Below are the code and all the weights of a small trained network. Each question names an input and a class and asks about switching units off, where a switched-off unit gives its printed mean instead of its output.

import numpy as np


def w(rows, s, z=0):
    codes = np.array(rows[::2]) - 128.0
    scale = np.full(codes.shape[1], s)
    scale[-1] = z or s
    return codes * scale


def norm(h):
    return h / np.sqrt((h * h).mean(-1, keepdims=True) + 1e-5)


def f(y):
    return y / 2 * (1 + np.tanh(0.7978845608 * (y + 0.044715 * y**3)))


def log_softmax(a):
    a = a - a.max(-1, keepdims=True)
    return a - np.log(np.exp(a).sum(-1, keepdims=True))


def net(x, mask):
    res = np.array(x, float).reshape(1, 3) / 4 @ E
    u = 0
    for l in range(2):
        y = f(norm(res) @ A[l][:, :-1].T + A[l][:, -1])
        res = res + np.where(mask[u : u + 12], y, B[l][:, -1]) @ B[l][:, :-1]
        u += 12
    return log_softmax(norm(res)[-1] @ U[:, :-1].T + U[:, -1])


A, B = {}, {}
E = w([
[197,62,167,170,138],'x0',
[137,137,2,211,152],'x1',
[42,119,157,206,211],'x2',
],0.0033)
A[0] = w([
[74,132,209,159,129,105],'0.n0',
[222,137,139,52,92,104],'0.n1',
[127,112,183,11,161,119],'0.n2',
[61,166,104,40,127,65],'0.n3',
[135,184,253,69,134,12],'0.n4',
[52,82,193,160,166,38],'0.n5',
[107,230,111,73,136,45],'0.n6',
[119,145,194,170,127,31],'0.n7',
[200,88,189,184,131,52],'0.n8',
[235,23,174,158,138,69],'0.n9',
[2,187,85,44,108,36],'0.n10',
[148,124,133,97,112,3],'0.n11',
],0.0071,0.0021)
B[0] = w([
[77,67,161,134,104,203],'0.n0',
[18,30,73,113,146,253],'0.n1',
[158,102,94,253,81,243],'0.n2',
[177,95,227,128,204,178],'0.n3',
[181,198,128,179,100,254],'0.n4',
[83,77,100,106,152,217],'0.n5',
[120,132,109,36,242,162],'0.n6',
[98,88,156,106,140,136],'0.n7',
[142,220,163,84,229,186],'0.n8',
[195,183,173,49,220,249],'0.n9',
[185,178,184,79,213,222],'0.n10',
[122,47,153,112,162,111],'0.n11',
],0.0062,0.003)
A[1] = w([
[32,2,85,84,147,87],'1.n0',
[49,168,223,192,154,178],'1.n1',
[127,149,181,79,193,39],'1.n2',
[101,148,178,160,178,8],'1.n3',
[134,51,88,82,104,51],'1.n4',
[67,202,76,147,79,200],'1.n5',
[197,230,1,95,109,185],'1.n6',
[16,127,179,143,141,66],'1.n7',
[209,132,150,12,80,103],'1.n8',
[54,90,119,163,168,63],'1.n9',
[112,116,217,114,87,97],'1.n10',
[165,132,216,193,60,200],'1.n11',
],0.0076,0.0019)
B[1] = w([
[10,45,194,88,45,227],'1.n0',
[188,111,64,56,2,239],'1.n1',
[218,186,78,102,159,213],'1.n2',
[14,144,139,97,172,165],'1.n3',
[42,31,186,68,111,151],'1.n4',
[238,191,154,169,140,157],'1.n5',
[90,107,160,196,82,253],'1.n6',
[95,32,108,89,60,169],'1.n7',
[41,151,163,84,95,176],'1.n8',
[150,64,232,18,66,172],'1.n9',
[146,177,27,234,127,148],'1.n10',
[83,208,7,241,108,197],'1.n11',
],0.0042,0.004)
U = w([
[179,188,148,54,223,200],'0',
[39,34,139,77,61,163],'1',
[144,171,94,252,82,8],'2',
],0.012,0.0011)

Each question gives the input, the list of numbers given to net, and the class t.
The units are the neurons (one row each of A and B). Each row of codes is followed by its name. A weight is (code - 128) times the scale printed after its matrix; where a second scale follows, it is the last column's (A, B and U).
mask holds one flag per neuron, layer by layer. A switched-off neuron (its flag False) gives its mean, the last column of its row in B, instead of its output. The means were averaged over made-up inputs and are rounded, as every weight is.
A unit's drop is (log p(t) with every unit on - log p(t) with that unit switched off) / (log p(t) with every unit on - log p(t) with every unit switched off).
The circuit of an input: a set's keep is (log p(t) with only the set's units on - log p(t) with every unit switched off) / (log p(t) with every unit on - log p(t) with every unit switched off). Starting from the 12 units with the biggest drops (on a tie, the unit counted first), units are removed one at a time, each time the one whose removal leaves the highest keep (on an exact tie, the one counted first), for as long as the keep stays at least 0.8.
units of the circuit, in order: the units of the circuit, biggest drop first
most important unit: the unit with the biggest drop
k most important neurons: the k neurons with the biggest drops, biggest first
top k neurons in layer l: the k neurons of layer l with the biggest drops, biggest first
drop of u: that unit's drop, to one decimal
input [0,-7,-5], class 2: 2 most important neurons => 0.n4, 0.n2
input [-5,6,6], class 1: units of the circuit, in order => 1.n9
input [-2,7,7], class 1: 3 most important neurons => 0.n4, 0.n2, 1.n9
input [-3,7,8], class 1: units of the circuit, in order => 0.n4, 1.n9
input [-8,4,8], class 0: 3 most important neurons => 0.n10, 0.n1, 0.n2
input [-6,-7,2], class 2: 3 most important neurons => 0.n2, 0.n4, 0.n9
input [6,4,7], class 1: 2 most important neurons => 0.n10, 0.n4
input [-2,6,6], class 1: 4 most important neurons => 0.n4, 0.n2, 1.n9, 0.n9
input [-8,-8,4], class 0: 2 most important neurons => 0.n10, 0.n6
input [7,3,6], class 0: 2 most important neurons => 0.n1, 0.n9
input [7,-5,5], class 0: 2 most important neurons => 0.n9, 0.n8
input [-1,7,-7], class 1: top 3 neurons in layer 0 => 0.n4, 0.n2, 0.n8
input [-8,-1,7], class 0: 2 most important neurons => 0.n10, 0.n1
input [7,1,-5], class 0: units of the circuit, in order => 0.n9
input [-5,-7,3], class 2: 2 most important neurons => 0.n2, 0.n9
input [-4,-8,-6], class 2: 2 most important neurons => 0.n4, 0.n2
input [4,-5,4], class 2: top 2 neurons in layer 0 => 0.n1, 0.n4
input [-4,-8,4], class 2: drop of 0.n4 => 0.4
input [4,1,4], class 0: drop of 0.n8 => 1.0
input [7,5,0], class 0: most important unit => 0.n9
input [5,-7,3], class 2: drop of 0.n2 => 0.2
